Below are the code and all the weights of a small trained network. Each question names an input and a target symbol and asks about switching units off, where a switched-off unit gives its printed mean instead of its output.

import numpy as np


def w(rows, s, z=0):
    codes = np.array(rows[::2]) - 128.0
    scale = np.full(codes.shape[1], s)
    scale[-1] = z or s
    return codes * scale


def norm(h):
    return h / np.sqrt((h * h).mean(-1, keepdims=True) + 1e-5)


def softmax(a):
    e = np.exp(a - a.max(-1, keepdims=True))
    return e / e.sum(-1, keepdims=True)


def log_softmax(a):
    a = a - a.max(-1, keepdims=True)
    return a - np.log(np.exp(a).sum(-1, keepdims=True))


def net(x, mask):
    ids = ['ΛΠΦΩαβηθμξ'.index(c) for c in x.split()]
    T = len(ids)
    res = E[ids] + P[:T]
    u = 0
    for l in range(3):
        r = norm(res)
        for j in range(2):
            rows = slice(4 * j, 4 * j + 4)
            q, k, v = (r @ M[l][rows].T for M in (Q, K, V))
            z = softmax(np.where(np.tri(T) > 0, q @ k.T / 4**0.5, -1e9)) @ v
            o = O[l][rows]
            res = res + np.where(mask[u + j], z, o[:, -1]) @ o[:, :-1]
        u += 2
    return log_softmax(norm(res)[-1] @ U[:, :-1].T + U[:, -1])


Q, K, V, O = {}, {}, {}, {}
E = w([
[45,143,69,126,135],'Λ',
[122,141,179,101,144],'Π',
[123,118,65,208,92],'Φ',
[128,66,124,127,112],'Ω',
[150,134,143,166,94],'α',
[64,95,184,54,92],'β',
[95,168,98,127,117],'η',
[162,167,4,109,78],'θ',
[144,120,133,43,126],'μ',
[128,126,130,165,139],'ξ',
],0.025)
P = w([
[255,132,107,128,132],'0',
[87,230,173,181,57],'1',
[90,193,169,163,63],'2',
[101,182,169,163,64],'3',
[98,170,178,170,60],'4',
[105,155,180,181,60],'5',
[104,144,188,176,60],'6',
[109,133,169,171,62],'7',
[106,127,184,184,55],'8',
],0.0094)
Q[0] = w([
[99,91,136,114,178],'0.h1',
[136,107,84,146,134],'0.h1',
[144,142,169,100,122],'0.h1',
[26,103,136,143,175],'0.h1',
[254,93,192,61,137],'0.h2',
[145,243,94,27,79],'0.h2',
[93,197,230,191,206],'0.h2',
[100,120,117,113,226],'0.h2',
],0.016)
K[0] = w([
[87,130,141,102,157],'0.h1',
[148,145,91,118,123],'0.h1',
[102,120,170,127,119],'0.h1',
[93,103,132,125,227],'0.h1',
[252,113,195,49,133],'0.h2',
[159,242,121,55,62],'0.h2',
[59,180,221,212,168],'0.h2',
[65,160,111,102,227],'0.h2',
],0.017)
V[0] = w([
[107,94,156,177,1],'0.h1',
[127,182,139,44,131],'0.h1',
[153,147,164,77,44],'0.h1',
[51,162,130,116,67],'0.h1',
[5,82,107,100,150],'0.h2',
[66,79,125,217,239],'0.h2',
[159,236,82,192,215],'0.h2',
[115,147,97,110,94],'0.h2',
],0.0094)
O[0] = w([
[86,158,177,200,110,254],'0.h1',
[102,142,60,92,147,104],'0.h1',
[97,170,92,142,145,192],'0.h1',
[37,145,106,136,116,179],'0.h1',
[95,138,54,29,151,92],'0.h2',
[255,197,70,60,61,62],'0.h2',
[168,87,155,75,51,104],'0.h2',
[90,115,151,113,133,158],'0.h2',
],0.0093,0.009)
Q[1] = w([
[3,70,163,135,141],'1.h1',
[154,104,139,115,202],'1.h1',
[102,125,181,105,73],'1.h1',
[59,190,169,76,155],'1.h1',
[96,114,111,122,35],'1.h2',
[116,215,196,50,158],'1.h2',
[126,131,54,143,103],'1.h2',
[67,132,115,159,154],'1.h2',
],0.021)
K[1] = w([
[161,3,95,104,144],'1.h1',
[81,131,138,87,143],'1.h1',
[184,95,134,68,98],'1.h1',
[129,88,191,79,136],'1.h1',
[103,123,120,118,75],'1.h2',
[135,226,170,92,138],'1.h2',
[110,102,82,96,134],'1.h2',
[100,172,104,175,152],'1.h2',
],0.024)
V[1] = w([
[196,4,157,122,127],'1.h1',
[47,151,206,114,87],'1.h1',
[121,39,137,30,92],'1.h1',
[92,32,60,156,100],'1.h1',
[169,161,116,127,236],'1.h2',
[171,243,165,126,128],'1.h2',
[237,116,62,88,157],'1.h2',
[149,172,73,246,151],'1.h2',
],0.014)
O[1] = w([
[181,224,129,84,79,182],'1.h1',
[175,62,132,200,72,132],'1.h1',
[159,222,197,129,137,94],'1.h1',
[68,185,173,154,36,145],'1.h1',
[139,91,70,135,238,73],'1.h2',
[110,20,120,87,171,123],'1.h2',
[8,89,95,186,198,5],'1.h2',
[115,169,44,76,146,186],'1.h2',
],0.012,0.021)
Q[2] = w([
[48,157,145,173,236],'2.h1',
[86,67,67,249,209],'2.h1',
[116,103,180,54,42],'2.h1',
[107,92,107,54,57],'2.h1',
[214,132,56,114,86],'2.h2',
[91,166,140,125,131],'2.h2',
[143,94,106,94,221],'2.h2',
[139,197,167,94,104],'2.h2',
],0.012)
K[2] = w([
[53,87,81,56,33],'2.h1',
[62,166,104,171,15],'2.h1',
[123,152,197,142,246],'2.h1',
[114,105,149,150,187],'2.h1',
[73,148,113,65,105],'2.h2',
[116,149,141,179,116],'2.h2',
[51,42,128,171,162],'2.h2',
[128,164,152,150,69],'2.h2',
],0.014)
V[2] = w([
[136,183,235,252,174],'2.h1',
[59,186,102,83,17],'2.h1',
[157,113,72,242,83],'2.h1',
[65,106,26,182,179],'2.h1',
[74,104,170,17,220],'2.h2',
[153,166,235,215,189],'2.h2',
[117,56,37,167,207],'2.h2',
[207,81,145,141,119],'2.h2',
],0.011)
O[2] = w([
[67,32,142,94,153,150],'2.h1',
[119,184,17,124,184,144],'2.h1',
[141,70,98,175,92,148],'2.h1',
[94,180,115,153,7,82],'2.h1',
[131,94,175,48,84,53],'2.h2',
[82,151,211,200,129,109],'2.h2',
[153,179,107,109,47,5],'2.h2',
[184,130,131,170,121,131],'2.h2',
],0.012,0.019)
U = w([
[27,158,82,104,120,189],'Λ',
[197,138,199,99,179,68],'Π',
[62,130,92,217,53,106],'Φ',
[187,205,67,154,194,93],'Ω',
[145,199,180,255,129,141],'α',
[43,113,208,97,79,153],'β',
[171,157,177,93,57,147],'η',
[159,222,75,145,20,2],'θ',
[53,125,178,146,197,171],'μ',
[185,76,111,158,130,209],'ξ',
],0.0099,0.0038)

Each question gives the input, a string of symbols that net reads in full, and the target symbol t.
The units are the heads (4 rows each of Q, K, V and O). Each row of codes is followed by its name. A weight is (code - 128) times the scale printed after its matrix; where a second scale follows, it is the last column's (O and U).
mask holds one flag per head, layer by layer. A switched-off head (its flag False) gives its mean, the last column of its rows in O, instead of its output. The means were averaged over made-up inputs and are rounded, as every weight is.
A unit's drop is (log p(t) with every unit on - log p(t) with that unit switched off) / (log p(t) with every unit on - log p(t) with every unit switched off).
The circuit of an input: a set's keep is (log p(t) with only the set's units on - log p(t) with every unit switched off) / (log p(t) with every unit on - log p(t) with every unit switched off). Starting from all 6 units, units are removed one at a time, each time the one whose removal leaves the highest keep (on an exact tie, the one counted first), for as long as the keep stays at least 0.8.
circuit, biggest first: the units of the circuit, biggest drop first
unit that matters most: the unit with the biggest drop
heads that matter: for each layer, one digit per head in row order, 1 if its drop is at least 0.15 and else 0, layers parted by /
input β Ω Φ η, target Φ: circuit, biggest first => 1.h1, 0.h2
input Π θ Φ α α θ, target η: unit that matters most => 0.h2
input μ ξ Π α, target β: heads that matter => 11 / 01 / 10
input Ω Λ α Ω Φ β, target θ: circuit, biggest first => 1.h2, 2.h1, 0.h2
input β α ξ μ Ω θ Ω Π, target Φ: circuit, biggest first => 1.h1, 0.h2, 0.h1, 2.h1
input α Π α α Ω α θ μ, target ξ: heads that matter => 01 / 11 / 10
input η η α α α θ α η Ω, target α: heads that matter => 11 / 10 / 01
input α Π α α ξ ξ α Π θ, target ξ: heads that matter => 11 / 10 / 10
input Λ β θ α Ω η α θ β, target μ: circuit, biggest first => 2.h1, 0.h2
input α α α α α Φ Ω ξ ξ, target ξ: circuit, biggest first => 0.h2, 1.h1
input Φ Φ ξ μ α Ω Ω, target Ω: heads that matter => 10 / 00 / 00
input η Ω μ, target α: heads that matter => 11 / 10 / 00
input α Φ α Ω, target ξ: circuit, biggest first => 1.h1, 0.h1
input η β Ω θ, target α: circuit, biggest first => 0.h2, 1.h1, 0.h1, 2.h2
input Λ α μ, target μ: heads that matter => 00 / 00 / 00
input Φ ξ β Ω Ω Λ, target Ω: circuit, biggest first => 2.h1
input Φ Ω Φ ξ, target Ω: heads that matter => 10 / 01 / 10
input β ξ α Ω Ω α Ω, target Φ: circuit, biggest first => 1.h1, 0.h2, 2.h1
input α Φ η β Ω α α Ω η, target ξ: heads that matter => 01 / 10 / 10
input α Φ θ Φ β ξ, target ξ: unit that matters most => 0.h2
input Φ α ξ Ω ξ Ω Λ, target Ω: heads that matter => 10 / 00 / 10
input Φ α μ Ω μ, target Ω: heads that matter => 10 / 01 / 10
